Below are the code and all the weights of a small trained network. Each question names an input and a target symbol and asks about switching units off, where a switched-off unit gives its printed mean instead of its output.

import numpy as np


def w(rows, s, z=0):
    codes = np.array(rows[::2]) - 128.0
    scale = np.full(codes.shape[1], s)
    scale[-1] = z or s
    return codes * scale


def f(y):
    return np.maximum(y, 0)


def softmax(a):
    e = np.exp(a - a.max(-1, keepdims=True))
    return e / e.sum(-1, keepdims=True)


def log_softmax(a):
    a = a - a.max(-1, keepdims=True)
    return a - np.log(np.exp(a).sum(-1, keepdims=True))


def net(x, mask):
    ids = ['βζθλτψ'.index(c) for c in x.split()]
    T = len(ids)
    res = E[ids] + P[:T]
    r = res
    for j in range(3):
        rows = slice(3 * j, 3 * j + 3)
        q, k, v = (r @ M[0][rows].T for M in (Q, K, V))
        z = softmax(np.where(np.tri(T) > 0, q @ k.T / 3**0.5, -1e9)) @ v
        o = O[0][rows]
        res = res + np.where(mask[j], z, o[:, -1]) @ o[:, :-1]
    y = f(res @ A[0][:, :-1].T + A[0][:, -1])
    res = res + np.where(mask[3:7], y, B[0][:, -1]) @ B[0][:, :-1]
    return log_softmax(res[-1] @ U[:, :-1].T + U[:, -1])


Q, K, V, O, A, B = {}, {}, {}, {}, {}, {}
E = w([
[92,116,47,155,158,210,136,136,123,116,32],'β',
[195,122,116,86,196,97,194,189,133,105,107],'ζ',
[78,104,166,149,173,112,184,149,2,153,175],'θ',
[154,109,188,39,114,160,69,35,44,68,117],'λ',
[79,106,77,150,162,89,38,136,134,153,150],'τ',
[145,177,94,119,22,143,130,184,160,63,155],'ψ',
],0.0054)
P = w([
[202,150,149,162,120,193,111,178,98,220,35],'0',
[138,124,113,80,155,142,96,216,72,149,76],'1',
[117,65,125,113,164,123,116,197,98,107,90],'2',
[93,88,94,97,160,114,119,164,102,85,134],'3',
[79,94,74,99,157,117,124,131,122,60,165],'4',
[83,100,75,103,152,107,141,87,130,52,191],'5',
[50,151,59,86,153,84,143,66,117,18,198],'6',
[55,173,58,106,131,76,137,37,116,3,214],'7',
],0.0032)
Q[0] = w([
[70,112,10,93,163,120,82,250,58,31,120],'H1',
[119,152,158,172,78,193,150,21,165,129,96],'H1',
[157,143,145,169,85,157,68,133,193,229,75],'H1',
[112,171,89,144,152,124,168,73,130,96,141],'H2',
[153,146,184,173,80,120,115,64,231,224,130],'H2',
[179,136,235,173,89,161,208,83,158,209,105],'H2',
[85,124,170,151,152,149,216,126,30,157,158],'H3',
[101,134,51,140,194,147,153,143,115,127,96],'H3',
[102,167,107,205,40,203,179,138,165,163,120],'H3',
],0.027)
K[0] = w([
[107,130,126,69,111,162,110,59,112,10,116],'H1',
[136,160,119,182,80,182,92,147,141,196,78],'H1',
[75,89,74,122,127,117,103,253,152,118,128],'H1',
[132,110,109,150,175,136,145,56,136,112,130],'H2',
[147,106,168,131,168,162,178,155,83,169,50],'H2',
[153,130,109,125,158,177,78,124,133,195,18],'H2',
[121,114,186,161,168,92,130,167,38,246,154],'H3',
[77,90,124,109,179,72,164,136,103,87,195],'H3',
[100,125,86,204,83,76,71,212,198,160,159],'H3',
],0.024)
V[0] = w([
[192,127,150,73,80,190,180,169,160,75,29],'H1',
[121,108,85,170,229,92,216,194,147,151,109],'H1',
[97,143,43,172,109,138,98,147,196,108,101],'H1',
[170,155,78,114,101,156,255,186,184,25,106],'H2',
[131,121,101,129,215,29,170,153,227,165,177],'H2',
[91,118,151,171,154,141,228,135,49,181,158],'H2',
[87,90,60,142,177,176,113,121,160,104,56],'H3',
[79,123,96,192,172,121,203,160,120,197,111],'H3',
[59,118,100,130,150,103,202,62,130,50,200],'H3',
],0.015)
O[0] = w([
[215,137,136,189,160,217,203,116,176,82,104,166],'H1',
[165,122,105,61,178,130,165,75,102,224,69,85],'H1',
[116,134,66,158,71,143,122,102,180,186,60,91],'H1',
[167,152,19,117,176,81,181,209,224,96,80,3],'H2',
[117,165,113,55,2,75,144,117,129,194,77,153],'H2',
[240,123,188,166,139,75,76,106,155,189,151,59],'H2',
[151,131,114,113,139,152,45,40,139,73,154,220],'H3',
[142,119,112,203,202,113,78,128,150,202,170,119],'H3',
[244,88,219,159,187,176,108,122,130,118,99,97],'H3',
],0.0076,0.0036)
A[0] = w([
[135,122,110,175,116,241,161,50,130,206,65,143],'N1',
[164,118,150,135,26,206,163,103,157,116,11,3],'N2',
[174,133,154,100,204,166,254,147,59,182,121,105],'N3',
[249,180,98,65,69,156,216,80,184,140,57,86],'N4',
],0.0092,0.0012)
B[0] = w([
[154,103,96,29,213,122,139,118,125,103,56,255],'N1',
[85,149,158,41,55,120,194,167,91,28,134,186],'N2',
[186,131,235,59,69,128,193,130,103,156,85,211],'N3',
[87,159,130,254,38,67,120,189,161,230,211,237],'N4',
],0.0054,0.006)
U = w([
[108,102,202,47,97,137,107,65,30,126,133,191],'β',
[36,175,72,148,6,73,122,139,138,180,153,84],'ζ',
[143,140,157,210,127,188,151,184,153,31,198,52],'θ',
[99,102,28,163,204,151,24,25,166,169,107,194],'λ',
[254,117,220,162,165,91,168,154,129,207,134,4],'τ',
[178,144,57,68,181,124,239,186,181,105,42,200],'ψ',
],0.0026,0.0019)

Each question gives the input, a string of symbols that net reads in full, and the target symbol t.
The units are the heads (3 rows each of Q, K, V and O) and the neurons (one row each of A and B). Each row of codes is followed by its name. A weight is (code - 128) times the scale printed after its matrix; where a second scale follows, it is the last column's (O, A, B and U).
mask holds one flag per unit, heads first, then neurons. A switched-off unit (its flag False) gives its mean, the last column of its rows in O or B, instead of its output. The means were averaged over made-up inputs and are rounded, as every weight is.
A unit's drop is (log p(t) with every unit on - log p(t) with that unit switched off) / (log p(t) with every unit on - log p(t) with every unit switched off).
The circuit of an input: a set's keep is (log p(t) with only the set's units on - log p(t) with every unit switched off) / (log p(t) with every unit on - log p(t) with every unit switched off). Starting from all 7 units, units are removed one at a time, each time the one whose removal leaves the highest keep (on an exact tie, the one counted first), for as long as the keep stays at least 0.8.
circuit, biggest first: the units of the circuit, biggest drop first
k most important neurons: the k neurons with the biggest drops, biggest first
heads that matter: for each layer, one digit per head in row order, 1 if its drop is at least 0.15 and else 0, layers parted by /
drop when u is switched off: that unit's drop, to one decimal
input ζ θ τ θ λ ζ, target θ: circuit, biggest first	H1, H2
input β τ τ ζ ζ, target τ: circuit, biggest first	H1, N3, H3
input λ ψ θ, target θ: circuit, biggest first	H1
input τ ζ θ θ, target τ: circuit, biggest first	H3, H2
input τ β λ, target θ: 2 most important neurons	N1, N3
input τ β τ β τ β λ θ, target θ: circuit, biggest first	H1, H3
input β β β, target λ: heads that matter	011
input ψ λ ζ β ψ τ β, target θ: heads that matter	100
input τ θ τ θ β λ β, target θ: circuit, biggest first	H1, H2
input τ τ β θ ζ θ β ζ, target τ: heads that matter	111
input ψ τ ψ β, target ψ: 2 most important neurons	N1, N2
input ψ λ τ θ τ ψ θ ψ, target θ: drop when H1 is switched off	0.6
input β θ θ, target τ: drop when H3 is switched off	0.3
input λ τ τ ψ, target θ: circuit, biggest first	H1
input β θ ψ β β β, target ψ: drop when H1 is switched off	0.3
input τ τ λ τ ψ λ τ, target θ: drop when H2 is switched off	0.1
